[[ 1.27 -0.01  4.10  6.17]
 [-0.78  2.19  4.80  5.26]
 [-4.51  4.49  0.09 -3.96]
 [-0.11  1.50  4.67  5.69]
 [-4.32  5.23  3.22  0.06]
 [ 3.43 -2.70  2.17  5.73]
 [ 0.40  0.93  4.48  5.94]
 [-4.64  4.86  0.78 -3.23]
 [ 3.54 -4.72 -4.18 -2.02]
 [-3.83  3.28 -1.55 -5.36]]
|
[[ 4.10  6.17  1.27 -0.01]
 [ 4.80  5.26 -0.78  2.19]
 [ 0.09 -3.96 -4.51  4.49]
 [ 4.67  5.69 -0.11  1.50]
 [ 3.22  0.06 -4.32  5.23]
 [ 2.17  5.73  3.43 -2.70]
 [ 4.48  5.94  0.40  0.93]
 [ 0.78 -3.23 -4.64  4.86]
 [-4.18 -2.02  3.54 -4.72]
 [-1.55 -5.36 -3.83  3.28]]

[[ 2.18  5.22  0.00]
 [ 0.19  0.47 -0.15]
 [ 2.13  5.15  0.22]
 [ 1.58  3.74  0.32]
 [ 1.20  2.90 -0.25]]
|
[[ 5.22  0.00  2.18]
 [ 0.47 -0.15  0.19]
 [ 5.15  0.22  2.13]
 [ 3.74  0.32  1.58]
 [ 2.90 -0.25  1.20]]

[[-1.66 -0.13  0.96 -2.89 -3.02  1.31 -2.34  1.41  0.59 -1.44  0.27 -0.42
   2.71]
 [ 1.13  1.41 -3.06  0.62  0.54  0.67  1.67  0.27  1.91 -0.52 -0.76 -1.72
   4.07]
 [-2.76  0.18 -1.47  0.65  0.87  1.51  1.51 -1.59 -0.09  0.36 -3.58 -2.56
   1.60]
 [-0.67  0.99  4.00  2.21 -1.35 -2.72 -0.82 -0.55  1.70 -0.74  1.16 -1.34
  -1.62]
 [-5.06  0.02  0.26  0.28  0.84 -0.78 -1.74 -0.27  0.58 -2.43 -1.00  1.22
  -1.43]
 [ 3.14  0.74 -1.57  1.26  0.66  3.86  1.53 -0.37 -2.87 -0.05 -0.80 -0.10
  -0.39]]
|
[[-0.42  2.71 -1.66 -0.13  0.96 -2.89 -3.02  1.31 -2.34  1.41  0.59 -1.44
   0.27]
 [-1.72  4.07  1.13  1.41 -3.06  0.62  0.54  0.67  1.67  0.27  1.91 -0.52
  -0.76]
 [-2.56  1.60 -2.76  0.18 -1.47  0.65  0.87  1.51  1.51 -1.59 -0.09  0.36
  -3.58]
 [-1.34 -1.62 -0.67  0.99  4.00  2.21 -1.35 -2.72 -0.82 -0.55  1.70 -0.74
   1.16]
 [ 1.22 -1.43 -5.06  0.02  0.26  0.28  0.84 -0.78 -1.74 -0.27  0.58 -2.43
  -1.00]
 [-0.10 -0.39  3.14  0.74 -1.57  1.26  0.66  3.86  1.53 -0.37 -2.87 -0.05
  -0.80]]

[[ 2.64  0.72  3.09]
 [ 5.70 -1.83  6.04]
 [-0.70  0.61 -0.79]
 [ 1.66  0.00  1.84]
 [-1.30  2.03 -0.78]
 [ 2.12  0.99  2.62]]
|
[[ 0.72  3.09  2.64]
 [-1.83  6.04  5.70]
 [ 0.61 -0.79 -0.70]
 [ 0.00  1.84  1.66]
 [ 2.03 -0.78 -1.30]
 [ 0.99  2.62  2.12]]

[[ 3.76 -3.00 -1.66 -0.92 -0.10  2.37 -2.94  1.14  3.12 -2.98  0.23]
 [-2.39 -2.10 -0.71  0.86 -0.79  1.14  1.46 -0.48  3.12  1.97  0.23]
 [-2.39 -1.20 -0.71  2.05 -1.02  1.14  1.46 -2.09  2.16  3.62  0.23]
 [-1.16 -3.00 -1.66  0.86 -1.02  0.31  1.46 -0.48  3.12  1.97  0.23]
 [-3.62  3.30  1.67  2.05  0.13 -0.10  4.76 -3.70 -3.61  5.27 -2.45]]
|
[[-2.98  0.23  3.76 -3.00 -1.66 -0.92 -0.10  2.37 -2.94  1.14  3.12]
 [ 1.97  0.23 -2.39 -2.10 -0.71  0.86 -0.79  1.14  1.46 -0.48  3.12]
 [ 3.62  0.23 -2.39 -1.20 -0.71  2.05 -1.02  1.14  1.46 -2.09  2.16]
 [ 1.97  0.23 -1.16 -3.00 -1.66  0.86 -1.02  0.31  1.46 -0.48  3.12]
 [ 5.27 -2.45 -3.62  3.30  1.67  2.05  0.13 -0.10  4.76 -3.70 -3.61]]

[[-5.12  1.76 -0.95 -1.52 -2.76 -3.49  0.32 -2.99 -0.50 -1.10]
 [ 1.70  1.47 -1.53  3.81 -0.61  3.65  0.30 -2.68  1.85  0.34]
 [-2.19  0.29  0.91 -1.20 -1.11  0.28  0.47  0.50  3.94  1.04]]
|
[[-0.50 -1.10 -5.12  1.76 -0.95 -1.52 -2.76 -3.49  0.32 -2.99]
 [ 1.85  0.34  1.70  1.47 -1.53  3.81 -0.61  3.65  0.30 -2.68]
 [ 3.94  1.04 -2.19  0.29  0.91 -1.20 -1.11  0.28  0.47  0.50]]
